Below is a small trained network, with its code and all its weights. Each question gives an input and a class and asks what happens when units are switched off, that is, made to give their printed mean instead of their output.

import numpy as np


def w(rows, s, z=0):
    codes = np.array(rows[::2]) - 128.0
    scale = np.full(codes.shape[1], s)
    scale[-1] = z or s
    return codes * scale


def f(y):
    return y / 2 * (1 + np.tanh(0.7978845608 * (y + 0.044715 * y**3)))


def log_softmax(a):
    a = a - a.max(-1, keepdims=True)
    return a - np.log(np.exp(a).sum(-1, keepdims=True))


def net(x, mask):
    res = np.array(x, float).reshape(1, 3) / 4 @ E
    y = f(res @ A[0][:, :-1].T + A[0][:, -1])
    res = res + np.where(mask, y, B[0][:, -1]) @ B[0][:, :-1]
    return log_softmax(res[-1] @ U[:, :-1].T + U[:, -1])


A, B = {}, {}
E = w([
[56,196,173,163,68,173,91,188,37,195],'x0',
[196,17,173,84,12,246,227,192,187,159],'x1',
[253,218,130,220,100,245,208,46,76,44],'x2',
],0.0052)
A[0] = w([
[68,215,124,183,165,108,57,151,17,175,96],'n0',
[135,60,150,105,38,177,207,195,178,130,64],'n1',
[72,109,107,67,116,99,70,176,202,162,77],'n2',
[27,117,146,110,91,112,72,186,90,236,50],'n3',
[58,77,175,86,155,77,74,159,96,220,7],'n4',
[101,84,132,22,136,50,125,183,167,126,4],'n5',
[114,188,202,245,55,189,109,148,56,173,87],'n6',
[113,31,89,116,103,52,37,185,171,153,54],'n7',
[142,182,179,209,120,166,202,70,46,72,31],'n8',
[145,57,204,113,2,205,155,179,107,222,54],'n9',
[136,108,150,38,15,219,176,176,179,167,73],'n10',
[32,219,152,176,85,141,94,180,36,151,143],'n11',
[58,61,194,121,150,111,101,220,135,237,96],'n12',
[67,179,82,233,169,85,110,48,154,32,39],'n13',
[175,149,182,175,108,162,131,93,62,52,24],'n14',
],0.0049,0.0031)
B[0] = w([
[103,185,155,179,189,72,123,135,254,106,254],'n0',
[113,219,161,222,220,55,39,127,197,110,208],'n1',
[188,66,128,100,130,156,167,202,64,88,185],'n2',
[169,162,76,134,116,201,166,180,129,95,205],'n3',
[207,222,75,155,174,181,149,195,118,6,187],'n4',
[211,199,159,189,170,168,142,183,139,9,165],'n5',
[185,166,50,133,132,195,228,199,131,110,218],'n6',
[214,135,97,139,146,229,158,219,91,109,191],'n7',
[207,105,98,156,141,233,115,195,84,1,206],'n8',
[43,168,172,208,217,67,56,149,198,126,222],'n9',
[57,195,202,175,233,34,95,179,214,122,219],'n10',
[88,212,95,205,169,89,219,92,202,189,250],'n11',
[220,125,41,90,82,171,156,207,67,100,215],'n12',
[197,195,175,195,177,104,129,181,184,39,209],'n13',
[168,80,87,153,130,138,88,203,68,48,166],'n14',
],0.005,0.0036)
U = w([
[121,117,82,163,167,125,178,145,215,117,252],'0',
[50,124,183,199,246,56,28,135,228,67,19],'1',
[244,83,65,105,77,203,130,229,30,32,18],'2',
[3,47,179,73,29,114,64,23,44,186,171],'3',
],0.005,0.0031)

Each question gives the input, the list of numbers given to net, and the class t.
The units are the neurons (one row each of A and B). Each row of codes is followed by its name. A weight is (code - 128) times the scale printed after its matrix; where a second scale follows, it is the last column's (A, B and U).
mask holds one flag per neuron, in row order. A switched-off neuron (its flag False) gives its mean, the last column of its row in B, instead of its output. The means were averaged over made-up inputs and are rounded, as every weight is.
A unit's drop is (log p(t) with every unit on - log p(t) with that unit switched off) / (log p(t) with every unit on - log p(t) with every unit switched off).
The circuit of an input: a set's keep is (log p(t) with only the set's units on - log p(t) with every unit switched off) / (log p(t) with every unit on - log p(t) with every unit switched off). Starting from the 12 units with the biggest drops (on a tie, the unit counted first), units are removed one at a time, each time the one whose removal leaves the highest keep (on an exact tie, the one counted first), for as long as the keep stays at least 0.8.
circuit, biggest first: the units of the circuit, biggest drop first
top k neurons: the k neurons with the biggest drops, biggest first
drop of u: that unit's drop, to one decimal
input [-1,6,-4], class 1: circuit, biggest first : (n10; n1)
input [6,7,7], class 1: circuit, biggest first : (n9; n10)
input [5,8,-6], class 1: top 3 neurons : (n9; n10; n1)
input [4,7,7], class 1: circuit, biggest first : (n9; n10)
input [2,7,-6], class 1: circuit, biggest first : (n9)
input [4,7,0], class 1: circuit, biggest first : (n9; n10)
input [0,6,-8], class 2: top 2 neurons : (n12; n7)
input [5,8,-3], class 1: top 2 neurons : (n9; n10)
input [-3,-2,-2], class 3: drop of n10 : 0.1
input [-4,-4,-5], class 2: drop of n7 : 0.2
input [3,1,-1], class 3: drop of n13 : 0.2
